The symbols move the nodes like this.
w241 β w313
w241 π w648
w241 δ w314
w241 α w80
w457 β w674
w457 π w28
w457 δ w496
w457 α w281
w505 β w127
w505 π w483
w505 δ w990
w505 α w842
w393 β w751
w393 π w669
w393 δ w460
w393 α w784
w659 β w414
w659 π w75
w659 δ w15
w659 α w543
w669 β w845
w669 π w659
w669 δ w104
w669 α w967
w214 β w441
w214 π w457
w214 δ w836
w214 α w362
w89 β w551
w89 π w38
w89 δ w82
w89 α w483
w824 β w762
w824 π w441
w824 δ w129
w824 α w632
w755 β w669
w755 π w562
w755 δ w845
w755 α w822
w460 β w61
w460 π w104
w460 δ w296
w460 α w393
w296 β w780
w296 π w280
w296 δ w822
w296 α w460
w14 β w28
w14 π w990
w14 δ w672
w14 α w974
w116 β w971
w116 π w721
w116 δ w500
w116 α w836
w80 β w533
w80 π w551
w80 δ w241
w80 α w127
w414 β w15
w414 π w380
w414 δ w632
w414 α w562
w500 β w281
w500 π w974
w500 δ w509
w500 α w116
w651 β w721
w651 π w668
w651 δ w136
w651 α w674
w562 β w659
w562 π w394
w562 δ w414
w562 α w491
w499 β w824
w499 π w214
w499 δ w762
w499 α w15
w441 β w836
w441 π w674
w441 δ w485
w441 α w186
w281 β w509
w281 π w487
w281 δ w457
w281 α w971
w842 β w50
w842 π w314
w842 δ w505
w842 α w360
w268 β w89
w268 π w381
w268 δ w551
w268 α w653
w543 β w562
w543 π w129
w543 δ w659
w543 α w316
w71 β w260
w71 π w61
w71 δ w337
w71 α w38
w721 β w136
w721 π w842
w721 δ w974
w721 α w496
w82 β w648
w82 π w71
w82 δ w945
w82 α w89
w823 β w39
w823 π w784
w823 δ w381
w823 α w945
w127 β w990
w127 π w268
w127 δ w80
w127 α w50
w29 β w784
w29 π w822
w29 δ w656
w29 α w260
w50 β w505
w50 π w653
w50 δ w127
w50 α w668
w136 β w974
w136 π w50
w136 δ w487
w136 α w651
w314 β w653
w314 π w678
w314 δ w483
w314 α w241
w15 β w632
w15 π w362
w15 δ w499
w15 α w659
w845 β w104
w845 π w414
w845 δ w305
w845 α w755
w784 β w656
w784 π w967
w784 δ w393
w784 α w337
w381 β w38
w381 π w393
w381 δ w484
w381 α w823
w28 β w672
w28 π w80
w28 δ w360
w28 α w487
w61 β w296
w61 π w305
w61 δ w780
w61 α w751
w380 β w362
w380 π w500
w380 δ w186
w380 α w394
w551 β w82
w551 π w484
w551 δ w648
w551 α w268
w484 β w71
w484 π w460
w484 δ w260
w484 α w381
w509 β w457
w509 π w14
w509 δ w674
w509 α w500
w360 β w668
w360 π w241
w360 δ w842
w360 α w28
w485 β w116
w485 π w651
w485 δ w971
w485 α w441
w674 β w496
w674 π w672
w674 δ w651
w674 α w509
w483 β w268
w483 π w39
w483 δ w89
w483 α w314
w75 β w380
w75 π w971
w75 δ w362
w75 α w129
w487 β w14
w487 π w127
w487 δ w28
w487 α w136
w362 β w186
w362 π w281
w362 δ w214
w362 α w75
w313 β w314
w313 π w945
w313 δ w653
w313 α w533
w836 β w485
w836 π w496
w836 δ w116
w836 α w214
w129 β w394
w129 π w485
w129 δ w75
w129 α w824
w104 β w305
w104 π w15
w104 δ w280
w104 α w669
w38 β w484
w38 π w751
w38 δ w71
w38 α w39
w990 β w80
w990 π w89
w990 δ w533
w990 α w505
w945 β w678
w945 π w337
w945 δ w823
w945 α w82
w280 β w316
w280 π w499
w280 δ w491
w280 α w104
w751 β w460
w751 π w845
w751 δ w61
w751 α w656
w260 β w337
w260 π w296
w260 δ w29
w260 α w484
w491 β w543
w491 π w762
w491 δ w562
w491 α w280
w496 β w651
w496 π w360
w496 δ w721
w496 α w457
w337 β w29
w337 π w780
w337 δ w784
w337 α w71
w316 β w491
w316 π w824
w316 δ w543
w316 α w305
w672 β w360
w672 π w533
w672 δ w668
w672 α w14
w780 β w822
w780 π w316
w780 δ w967
w780 α w61
w974 β w487
w974 π w505
w974 δ w14
w974 α w721
w632 β w499
w632 π w186
w632 δ w824
w632 α w414
w971 β w500
w971 π w136
w971 δ w281
w971 α w485
w762 β w129
w762 π w836
w762 δ w394
w762 α w499
w967 β w755
w967 π w543
w967 δ w669
w967 α w780
w39 β w381
w39 π w656
w39 δ w38
w39 α w678
w305 β w280
w305 π w632
w305 δ w316
w305 α w845
w186 β w214
w186 π w509
w186 δ w441
w186 α w380
w668 β w842
w668 π w313
w668 δ w50
w668 α w672
w648 β w945
w648 π w260
w648 δ w678
w648 α w551
w656 β w393
w656 π w755
w656 δ w751
w656 α w29
w678 β w823
w678 π w29
w678 δ w39
w678 α w648
w394 β w75
w394 π w116
w394 δ w380
w394 α w762
w822 β w967
w822 π w491
w822 δ w755
w822 α w296
w653 β w483
w653 π w823
w653 δ w268
w653 α w313
w533 β w241
w533 π w82
w533 δ w313
w533 α w990

The rows follow the links: the fewer symbols apart two nodes are, the more alike their rows tend to be.

Each row, then its node:
-3 +1 -20 -23 +5 +0 +11 -12 +4 -5 -34 +22 +3 -10 +8 +27 -18 +4 +7 +35 +4 +9 -8 -11 +11 +1 +21 -34 +7 -27 +9 -6 +3 -14 -9 +6 -11 -8 -13 -21 +19 +11 +27 +15 -9 -16 -30 +14 -12 -14 -17 +19 -8 -2 -23 -15
node: w751
-14 +12 -6 +8 +20 +2 -9 -17 -11 -3 +2 -12 -1 +3 -11 +1 -20 +15 -27 +27 +9 +21 +17 -2 -17 +9 -19 +9 +22 -9 +5 +22 -5 +22 -9 -6 +11 -13 +25 -1 -27 -36 +4 -1 -6 +9 -30 -30 +15 -22 -7 +13 -17 +8 +21 -24
node: w15
-9 -3 +8 -4 +29 +39 +13 +2 +10 +0 -7 +10 +29 +8 -3 -22 -5 +8 -6 +4 -9 -16 -11 +7 -15 -18 -3 -2 +21 -19 +12 -11 +17 +7 +6 +27 -13 +15 +12 -8 +4 +12 -10 +20 -16 -12 -55 -14 -15 +10 -17 +13 -19 +7 -20 -11
node: w484
+14 -7 -2 0 +6 +18 +19 +11 -1 +2 -31 +38 +18 -24 +16 +16 -20 +4 +18 -6 -19 -5 -16 +5 +15 -18 +7 -21 -5 -1 -3 -13 -4 -16 +12 -2 -5 +9 -25 +0 +35 +23 +18 +22 +1 -10 -7 -6 -12 +26 -2 +22 -14 -4 -32 +5
node: w678
-4 -5 +23 -13 -5 +17 +18 +15 +8 -13 +20 +2 +13 +10 +2 -17 +19 -3 +19 -19 -19 -20 -11 +10 -1 -15 +7 +15 -9 -15 -15 -10 +13 -9 +16 +20 -24 +39 -16 -7 +18 +36 -18 +0 +10 -9 -14 +11 -18 +24 +9 -12 +18 -4 -14 +21
node: w89
+9 +1 -13 +17 -5 -27 -34 -2 -3 +2 -5 -9 -23 -5 -5 +11 +4 -8 -12 +5 +12 +16 +7 -16 +8 +11 -18 -3 -9 +22 +4 +5 -5 +6 -16 -14 +30 -33 +20 +3 -22 -44 +7 +7 -9 -6 +42 -10 +24 -18 -9 -2 -9 -1 +23 -8
node: w441
+9 -5 +8 -12 -7 +11 +28 +10 +1 -5 -12 +27 +18 -19 +16 +11 -6 +6 +26 -13 -21 -5 -11 +8 +16 -10 +15 -14 -10 -6 -12 -9 -3 -21 +14 -4 -18 +24 -32 -3 +38 +40 +8 +7 +10 -5 -8 +11 -16 +26 +8 +4 +0 -7 -32 +16
node: w648
-1 +2 -17 -10 +16 +2 -3 -8 +1 -10 -32 +25 +4 -10 +4 +24 -17 +6 0 +36 +0 +14 -8 -15 +6 -6 +5 -29 +7 -27 +10 -4 +6 -8 -15 +8 +1 -9 +0 -22 +11 -10 +29 +25 -17 -30 -27 +2 -3 -14 -23 +25 -22 -5 -20 -21
node: w61
-12 -2 -11 -32 +3 +9 +24 -17 +6 +0 -14 +11 +9 +2 +3 +13 -11 +8 +9 +27 +4 -2 -2 -4 +3 +1 +30 -23 +13 -34 +8 -5 +4 -13 -5 +16 -29 +9 -19 -22 +17 +32 +14 -1 +2 -8 -45 +25 -25 -10 -8 +8 +6 +3 -20 -6
node: w656
-13 +7 -6 -7 +20 +9 -7 -2 +2 -25 -9 +7 +1 +8 -5 +9 -4 +9 -8 +35 -1 +13 -3 -11 -6 -8 -13 -6 +15 -43 +1 -1 +16 +7 -14 +18 +3 +4 +23 -30 -7 -17 +7 +23 -14 -28 -43 -11 +2 -16 -21 +19 -21 -2 -2 -17
node: w822
-20 -1 +8 -18 +22 +33 +18 -5 +10 -2 +5 -1 +24 +17 -7 -21 +1 +11 -6 +10 -5 -18 -4 +5 -19 -9 +9 +3 +22 -26 +5 -5 +17 +6 +5 +28 -22 +21 +9 -11 +5 +19 -12 +4 -7 -6 -60 +1 -23 +5 -11 +4 -4 +5 -14 -5
node: w260
-7 +12 -9 -14 -5 -14 +11 -21 -21 -14 -11 +4 -8 -15 +7 +37 -29 +25 +10 +33 +1 +32 +13 0 +4 +9 +7 -11 +6 -35 -12 +23 -22 -1 -5 -28 -1 +2 -19 -13 +5 +0 +28 -8 +15 +7 -25 -1 +3 -16 +7 +17 +0 -3 0 -9
node: w316
-21 +12 +1 -8 +2 -5 -2 -20 -5 0 +25 -35 -6 +21 -15 -12 -4 +12 -21 +14 +19 +8 +21 +3 -24 +16 -1 +21 +21 -14 +3 +22 -3 +21 -7 -1 -5 -1 +19 +2 -29 -14 -10 -27 +4 +20 -23 -2 +5 -29 +4 -11 +14 +11 +26 -10
node: w824
-4 +11 -15 +10 +15 -6 -5 -16 -17 -5 -21 +4 -4 -15 -4 +22 -32 +21 -13 +31 +3 +29 +14 -1 -5 +4 -15 -8 +15 -10 +2 +21 -14 +13 -11 -18 +17 -20 +12 -2 -10 -30 +22 +10 -7 +7 -20 -27 +16 -19 -8 +24 -24 +1 +6 -24
node: w659
-24 +10 +7 -23 +3 -1 +8 -15 -9 -28 +19 -10 -2 +16 -8 +9 -2 +20 +3 +28 +4 +16 +13 +1 -11 -1 -5 +13 +14 -54 -16 +15 +6 +8 -7 +8 -18 +25 +6 -26 -11 +5 +0 -8 +10 -8 -52 -4 -2 -17 +5 +4 +8 -3 +6 -5
node: w845
-23 +14 +7 -22 -2 -5 +13 -18 -15 -29 +15 -11 -1 +13 0 +11 -7 +25 +5 +30 +1 +22 +12 +5 -7 +4 +1 +9 +11 -56 -17 +21 -3 +4 -1 -2 -15 +24 -3 -21 -5 +6 +4 -10 +15 -3 -48 0 -2 -17 +6 +5 +10 -4 +6 -2
node: w104
-21 0 +8 -27 +18 +27 +22 -9 +12 -1 +4 -2 +24 +20 -5 -18 +1 +9 0 +10 -1 -15 -3 +7 -19 -9 +16 +1 +22 -29 +6 -5 +16 +3 +5 +27 -31 +24 -1 -12 +5 +29 -8 -1 0 -6 -58 +7 -28 -2 -5 +1 +5 +9 -13 -5
node: w337
+24 -2 -4 +17 -18 -17 -4 +9 -11 +18 -6 +8 -9 -25 +10 +14 -8 -6 +9 -29 -6 +6 +1 +4 +18 +2 -3 0 -17 +44 -4 +4 -23 -10 +8 -31 +17 -15 -16 +23 +8 -3 +6 -10 +10 +19 +57 -2 +14 +16 +17 -6 +2 -4 +3 +13
node: w651

Each walk starts at a row. The symbols on each line, taken left to right, move it on to the next node.
Answer with the node's row; about right is enough.
---
-2 +14 -14 +6 +10 -7 -3 -16 -18 -5 -21 +13 -4 -18 +4 +31 -33 +22 -4 +32 +4 +32 +15 -6 +4 +4 -10 -14 +11 -11 -1 +20 -20 +5 -9 -22 +15 -19 +0 -3 -4 -22 +29 +7 -1 +4 -18 -22 +15 -18 -5 +25 -22 +1 +0 -23
β β α α: -2 +12 -13 -6 -2 -13 +9 -18 -21 -9 -20 +10 -6 -21 +7 +40 -33 +25 +3 +32 +1 +36 +14 -1 +7 +10 +1 -13 +6 -24 -8 +25 -26 -3 -8 -26 +1 -8 -14 -9 +7 -5 +29 -5 +11 +8 -19 -8 +9 -19 +5 +20 -7 -5 -1 -12
β α π α: -20 +12 -5 +4 +15 +4 -9 -17 -7 0 +12 -23 -2 +14 -13 -7 -12 +13 -24 +22 +15 +15 +19 +1 -25 +7 -15 +14 +22 -13 +5 +24 -4 +25 -9 -2 +5 -9 +29 +0 -31 -27 -5 -9 -3 +14 -32 -22 +12 -26 -3 +6 -6 +10 +22 -21
---
+12 -7 -2 +10 +20 +30 +11 +9 +8 +5 -34 +36 +28 -20 +10 +5 -17 +4 +5 +2 -19 -8 -17 +3 +5 -20 -4 -22 +5 -2 +5 -11 +3 -7 +9 +8 -1 +4 -5 -2 +26 +12 +14 +31 -14 -14 -24 -15 -9 +21 -14 +27 -29 -1 -31 -6
β δ α β: -4 -7 +5 +2 +35 +41 +13 +6 +11 +2 -17 +24 +28 -2 +0 -15 -10 +5 -7 +2 -15 -15 -16 +6 -8 -18 -9 -8 +18 -7 +9 -12 +15 +4 +9 +22 -9 +9 +7 -6 +12 +8 -1 +27 -20 -14 -40 -19 -14 +17 -17 +22 -28 +4 -25 -11
β α π α: -17 +2 0 -31 +6 +16 +24 -15 +7 -4 -7 +2 +15 +10 +1 +2 -4 +13 +3 +21 +5 -8 -2 +1 -5 -1 +30 -13 +15 -34 +8 -6 +8 -3 -3 +16 -31 +16 -12 -17 +13 +32 +5 -6 +6 -7 -54 +20 -26 -8 -4 +2 +10 +1 -15 -4
---
-7 +14 -11 +14 +21 +1 -10 -18 -14 -2 -11 -2 -2 -7 -7 +13 -27 +16 -19 +28 +9 +23 +16 +1 -13 +5 -18 -2 +21 -10 +4 +26 -12 +18 -10 -11 +18 -17 +20 -2 -18 -34 +12 +4 -9 +7 -26 -29 +15 -22 -12 +22 -23 +9 +12 -25
β δ α α α: +0 +11 -15 +1 +2 -11 +4 -17 -22 -7 -23 +13 -6 -24 +6 +37 -33 +19 -1 +30 +2 +36 +10 -1 +5 +5 -2 -12 +7 -14 -5 +22 -23 +3 -10 -28 +9 -13 -7 -4 +4 -13 +34 +1 +7 +10 -15 -16 +12 -17 0 +25 -14 -4 -2 -19
δ α β β δ δ: -22 +13 -1 -3 +10 -1 -5 -19 -6 -3 +19 -31 -3 +22 -15 -11 -3 +12 -25 +19 +16 +12 +21 +3 -26 +12 -5 +16 +22 -11 +2 +24 -2 +23 -6 -3 +0 -7 +26 -3 -32 -20 -10 -18 -1 +15 -29 -12 +10 -24 0 -2 +2 +10 +24 -15
---
-20 +5 +4 -16 +10 +7 -1 -8 -1 -28 +9 -5 +1 +17 -12 -2 +3 +17 -7 +31 +4 +15 +8 -4 -11 -5 -10 +9 +13 -52 -9 +9 +13 +10 -11 +15 -7 +21 +21 -28 -14 -8 +0 +9 -2 -20 -51 -12 +0 -15 -9 +13 -7 -5 +3 -12
β δ β: -16 +14 +2 -20 -7 -10 +16 -20 -16 -24 +8 -9 -5 +2 +2 +23 -13 +25 +9 +33 +1 +27 +13 +3 -4 +3 +7 +4 +8 -50 -19 +24 -11 +4 -5 -10 -13 +22 -12 -18 0 +9 +14 -14 +22 +2 -43 +1 -3 -18 +11 +7 +11 -4 +4 -3
α β β β: -13 +15 -5 -22 -10 -14 +15 -21 -20 -21 -3 -1 -10 -9 +4 +33 -21 +27 +7 +34 +3 +29 +14 +4 +3 +9 +7 -3 +4 -43 -15 +23 -16 +0 -5 -18 -10 +11 -18 -15 +7 +6 +20 -13 +21 +5 -30 -1 +2 -19 +11 +10 +6 -4 +2 -6
---
-7 -8 +25 -6 -3 +20 +14 +15 +8 -15 +21 0 +11 +16 -2 -29 +25 -6 +11 -23 -17 -25 -12 +10 -4 -11 -2 +16 -7 -14 -11 -15 +19 -6 +15 +24 -20 +39 -7 -8 +12 +27 -23 +6 +6 -15 -14 +6 -14 +24 +10 -14 +12 -7 -13 +22
β δ δ: +14 -8 +4 -5 +1 +11 +24 +9 -3 +0 -23 +33 +19 -22 +16 +15 -13 +5 +22 -6 -22 -6 -17 +6 +18 -13 +14 -18 -12 -2 -5 -11 -7 -20 +13 -2 -9 +14 -32 -1 +38 +31 +18 +15 +5 -6 -5 +3 -12 +23 +4 +13 -7 -7 -32 +7
α α δ π: -13 -3 +8 -7 +28 +37 +17 +1 +11 -1 +1 +4 +27 +15 -6 -23 0 +6 -9 +7 -5 -18 -9 +7 -17 -13 +3 +1 +23 -20 +10 -10 +17 +10 +5 +28 -20 +22 +9 -11 +4 +17 -14 +15 -12 -10 -57 -9 -20 +6 -16 +8 -10 +8 -16 -7
---
+1 +1 -22 -14 +10 +2 +4 -11 +1 -5 -37 +29 +3 -12 +8 +28 -16 +7 +2 +38 +2 +8 -3 -13 +9 -2 +13 -31 +5 -25 +11 -3 +3 -10 -12 +8 -2 -9 -5 -22 +18 +1 +29 +20 -10 -21 -23 +7 -8 -13 -22 +23 -14 -5 -22 -15
π α α δ: -25 +12 +8 -18 +7 +4 +4 -15 -4 -33 +15 -13 +1 +18 -9 +6 -1 +17 0 +32 +1 +16 +6 +0 -12 -3 -7 +16 +15 -51 -14 +13 +11 +11 -7 +13 -14 +23 +12 -25 -14 -2 -3 +1 +4 -15 -55 -8 0 -15 -2 +7 +3 -1 +6 -8
α δ α α: -8 +1 -12 -3 +19 +4 -9 -7 +3 -20 -22 +17 +1 +3 -3 +14 -7 +4 -6 +39 +3 +17 -3 -15 -1 -9 -8 -16 +11 -37 +6 -2 +15 +3 -17 +16 +2 -1 +16 -25 -4 -20 +18 +25 -21 -29 -38 -10 +2 -11 -24 +23 -22 -7 -9 -21
---
-5 -1 -15 -29 +4 +5 +19 -13 +6 -4 -27 +19 +4 -7 +7 +23 -13 +7 +9 +31 +3 +3 -4 -8 +7 0 +27 -32 +8 -32 +9 -5 -1 -16 -9 +11 -23 -2 -20 -21 +20 +25 +24 +5 -1 -12 -38 +20 -17 -14 -13 +14 +4 -2 -23 -9
π π π α α β: -20 +12 +0 -10 -5 -10 +2 -26 -7 +3 +26 -37 -12 +21 -14 -6 +2 +13 -18 +15 +22 +10 +22 +5 -19 +20 +4 +19 +16 -11 +3 +22 -10 +20 -7 -7 -7 -6 +13 0 -27 -9 -10 -32 +10 +25 -18 +3 +3 -28 +9 -13 +19 +8 +25 -5
